Below is a small trained network, with its code and all its weights. Each question gives an input and a target symbol and asks what happens when units are switched off, that is, made to give their printed mean instead of their output.

import numpy as np


def w(rows, s, z=0):
    codes = np.array(rows[::2]) - 128.0
    scale = np.full(codes.shape[1], s)
    scale[-1] = z or s
    return codes * scale


def norm(h):
    return h / np.sqrt((h * h).mean(-1, keepdims=True) + 1e-5)


def f(y):
    return np.maximum(y, 0)


def softmax(a):
    e = np.exp(a - a.max(-1, keepdims=True))
    return e / e.sum(-1, keepdims=True)


def log_softmax(a):
    a = a - a.max(-1, keepdims=True)
    return a - np.log(np.exp(a).sum(-1, keepdims=True))


def net(x, mask):
    ids = ['ΓΛΠΣΦΨΩαβεημτ'.index(c) for c in x.split()]
    T = len(ids)
    res = E[ids] + P[:T]
    r = norm(res)
    for j in range(3):
        rows = slice(4 * j, 4 * j + 4)
        q, k, v = (r @ M[0][rows].T for M in (Q, K, V))
        z = softmax(np.where(np.tri(T) > 0, q @ k.T / 4**0.5, -1e9)) @ v
        o = O[0][rows]
        res = res + np.where(mask[j], z, o[:, -1]) @ o[:, :-1]
    y = f(norm(res) @ A[0][:, :-1].T + A[0][:, -1])
    res = res + np.where(mask[3:15], y, B[0][:, -1]) @ B[0][:, :-1]
    return log_softmax(norm(res)[-1] @ U[:, :-1].T + U[:, -1])


Q, K, V, O, A, B = {}, {}, {}, {}, {}, {}
E = w([
[167,98,151,136,104],'Γ',
[43,121,92,62,26],'Λ',
[143,129,143,99,181],'Π',
[180,115,104,128,111],'Σ',
[170,126,70,97,135],'Φ',
[157,142,95,83,182],'Ψ',
[156,123,148,126,144],'Ω',
[185,149,104,100,168],'α',
[150,112,182,125,139],'β',
[130,103,151,101,115],'ε',
[154,94,176,129,87],'η',
[20,160,78,19,129],'μ',
[2,144,177,42,127],'τ',
],0.0038)
P = w([
[188,145,163,46,106],'0',
[187,100,152,70,125],'1',
[166,1,127,107,152],'2',
[171,107,142,79,135],'3',
[148,212,145,91,71],'4',
[140,16,113,150,157],'5',
[147,104,135,83,131],'6',
[134,225,141,95,65],'7',
[116,39,103,186,162],'8',
[143,107,128,92,118],'9',
[118,237,140,96,56],'10',
[81,77,92,236,171],'11',
[162,111,124,90,118],'12',
],0.0042)
Q[0] = w([
[143,93,162,49,171],'H1',
[32,1,85,213,203],'H1',
[186,54,139,25,105],'H1',
[117,138,215,182,103],'H1',
[133,190,132,167,99],'H2',
[183,108,132,39,101],'H2',
[146,181,170,128,179],'H2',
[183,146,163,42,51],'H2',
[173,108,130,172,141],'H3',
[172,104,154,143,157],'H3',
[100,92,173,157,55],'H3',
[133,159,93,127,62],'H3',
],0.012)
K[0] = w([
[97,113,138,211,192],'H1',
[234,107,148,127,146],'H1',
[93,88,88,253,147],'H1',
[114,107,174,100,88],'H1',
[102,143,104,32,74],'H2',
[98,123,98,205,126],'H2',
[104,75,89,62,128],'H2',
[86,126,106,169,112],'H2',
[163,119,124,187,127],'H3',
[178,125,161,162,145],'H3',
[102,92,166,153,70],'H3',
[113,151,111,131,92],'H3',
],0.016)
V[0] = w([
[202,126,1,153,38],'H1',
[210,120,134,179,176],'H1',
[159,153,9,97,154],'H1',
[170,107,197,185,71],'H1',
[152,136,130,150,85],'H2',
[54,103,98,107,40],'H2',
[151,138,119,141,108],'H2',
[124,125,172,114,166],'H2',
[119,142,116,106,170],'H3',
[80,160,49,99,121],'H3',
[54,137,182,143,73],'H3',
[106,176,140,126,214],'H3',
],0.0055)
O[0] = w([
[233,73,149,105,217,155],'H1',
[150,174,200,139,146,183],'H1',
[146,133,109,123,254,162],'H1',
[187,98,203,141,34,128],'H1',
[144,113,151,127,123,113],'H2',
[146,86,109,34,124,71],'H2',
[132,128,143,132,119,123],'H2',
[100,122,115,170,131,155],'H2',
[131,122,127,146,87,139],'H3',
[175,124,185,163,124,62],'H3',
[171,113,116,149,182,3],'H3',
[186,97,100,136,77,78],'H3',
],0.006,0.0033)
A[0] = w([
[137,85,142,102,116,110],'N1',
[106,99,151,105,130,187],'N2',
[89,137,62,126,173,34],'N3',
[143,35,128,219,128,110],'N4',
[71,11,148,175,155,101],'N5',
[133,147,152,173,165,83],'N6',
[153,127,155,129,94,188],'N7',
[134,169,154,151,113,125],'N8',
[165,97,142,131,141,177],'N9',
[153,160,140,117,162,111],'N10',
[155,99,161,132,97,3],'N11',
[161,155,128,160,132,79],'N12',
],0.012,0.005)
B[0] = w([
[159,133,92,100,91,180],'N1',
[168,136,77,154,110,245],'N2',
[79,26,168,177,147,182],'N3',
[118,123,77,229,127,220],'N4',
[43,23,89,138,206,252],'N5',
[177,175,94,107,62,222],'N6',
[120,82,147,190,156,250],'N7',
[124,159,116,83,181,211],'N8',
[69,115,154,106,146,236],'N9',
[137,129,104,176,81,247],'N10',
[65,206,123,2,150,145],'N11',
[167,145,152,126,96,152],'N12',
],0.008,0.0035)
U = w([
[107,126,194,54,154,218],'Γ',
[167,95,59,32,110,148],'Λ',
[53,213,120,89,175,111],'Π',
[218,61,200,151,128,141],'Σ',
[190,144,107,96,230,75],'Φ',
[128,116,73,239,144,83],'Ψ',
[126,176,209,162,220,102],'Ω',
[193,213,96,156,99,193],'α',
[81,151,213,190,54,110],'β',
[186,63,107,165,9,2],'ε',
[126,107,176,80,65,203],'η',
[58,59,113,120,177,219],'μ',
[40,154,72,95,38,48],'τ',
],0.013,0.0038)

Each question gives the input, a string of symbols that net reads in full, and the target symbol t.
The units are the heads (4 rows each of Q, K, V and O) and the neurons (one row each of A and B). Each row of codes is followed by its name. A weight is (code - 128) times the scale printed after its matrix; where a second scale follows, it is the last column's (O, A, B and U).
mask holds one flag per unit, heads first, then neurons. A switched-off unit (its flag False) gives its mean, the last column of its rows in O or B, instead of its output. The means were averaged over made-up inputs and are rounded, as every weight is.
A unit's drop is (log p(t) with every unit on - log p(t) with that unit switched off) / (log p(t) with every unit on - log p(t) with every unit switched off).
The circuit of an input: a set's keep is (log p(t) with only the set's units on - log p(t) with every unit switched off) / (log p(t) with every unit on - log p(t) with every unit switched off). Starting from the 12 units with the biggest drops (on a tie, the unit counted first), units are removed one at a time, each time the one whose removal leaves the highest keep (on an exact tie, the one counted first), for as long as the keep stays at least 0.8.
circuit, biggest first: the units of the circuit, biggest drop first
most important unit: the unit with the biggest drop
k most important neurons: the k neurons with the biggest drops, biggest first
heads that matter: for each layer, one digit per head in row order, 1 if its drop is at least 0.15 and else 0, layers parted by /
input α β Ω Φ Λ ε β, target ε: heads that matter -> 101
input Φ τ Ψ ε Λ, target Λ: circuit, biggest first -> (H2; H3)
input β α η Π, target η: most important neuron -> (N11)
input α τ ε Σ α ε Ψ, target ε: circuit, biggest first -> (H1; N5)
input α Σ Π τ Σ α α β α β Σ η Ω, target η: heads that matter -> 100
input Σ β ε Σ β β α ε Φ α, target Φ: heads that matter -> 100
input α τ Λ Ω Σ η Γ, target η: circuit, biggest first -> (H1; N11)
input α Σ α α Ψ μ α β, target μ: circuit, biggest first -> (H1; N3)
input Φ β α τ Φ α α α ε α, target ε: heads that matter -> 010
input α η Π α τ τ η μ α β Σ, target μ: heads that matter -> 101
input α α α Γ α Γ α α Φ ε, target Φ: heads that matter -> 100
input α ε Λ α Λ Φ Ψ Π β α, target β: heads that matter -> 100
input Λ Γ α τ Σ Σ ε Ω η α, target η: heads that matter -> 100
input Λ Ω α ε, target α: most important unit -> N5
input Σ Φ Ω Π ε β Γ Λ, target Λ: heads that matter -> 110
input α α Λ Ω α, target Λ: heads that matter -> 010
input ε α β α, target β: heads that matter -> 101
input Σ β Σ α β, target β: heads that matter -> 100
input Σ Π Ω Σ Γ α μ, target α: heads that matter -> 001
input τ α Π Γ α α α Π Λ μ, target Λ: heads that matter -> 011
input Ψ Φ Φ α β Σ μ Π, target μ: circuit, biggest first -> (H1; N3)
input τ α Λ Ω η α Φ η Λ Φ, target Λ: circuit, biggest first -> (H2)
input μ Σ β Ψ Π Λ τ, target Λ: heads that matter -> 010
input Σ ε ε Π α α α α, target α: 2 most important neurons -> (N10; N5)
input Φ α Π Γ β Ω β, target Ω: 2 most important neurons -> (N8; N5)
input Σ Ω Ω Π Ω, target Ω: 3 most important neurons -> (N8; N7; N5)
input β Φ Ω α η α α α β β Γ, target Γ: most important neuron -> (N11)
input Σ β α Σ α Ψ η, target Ψ: 2 most important neurons -> (N3; N5)
input β Σ α Σ β α α Σ ε Ω, target ε: 2 most important neurons -> (N5; N7)
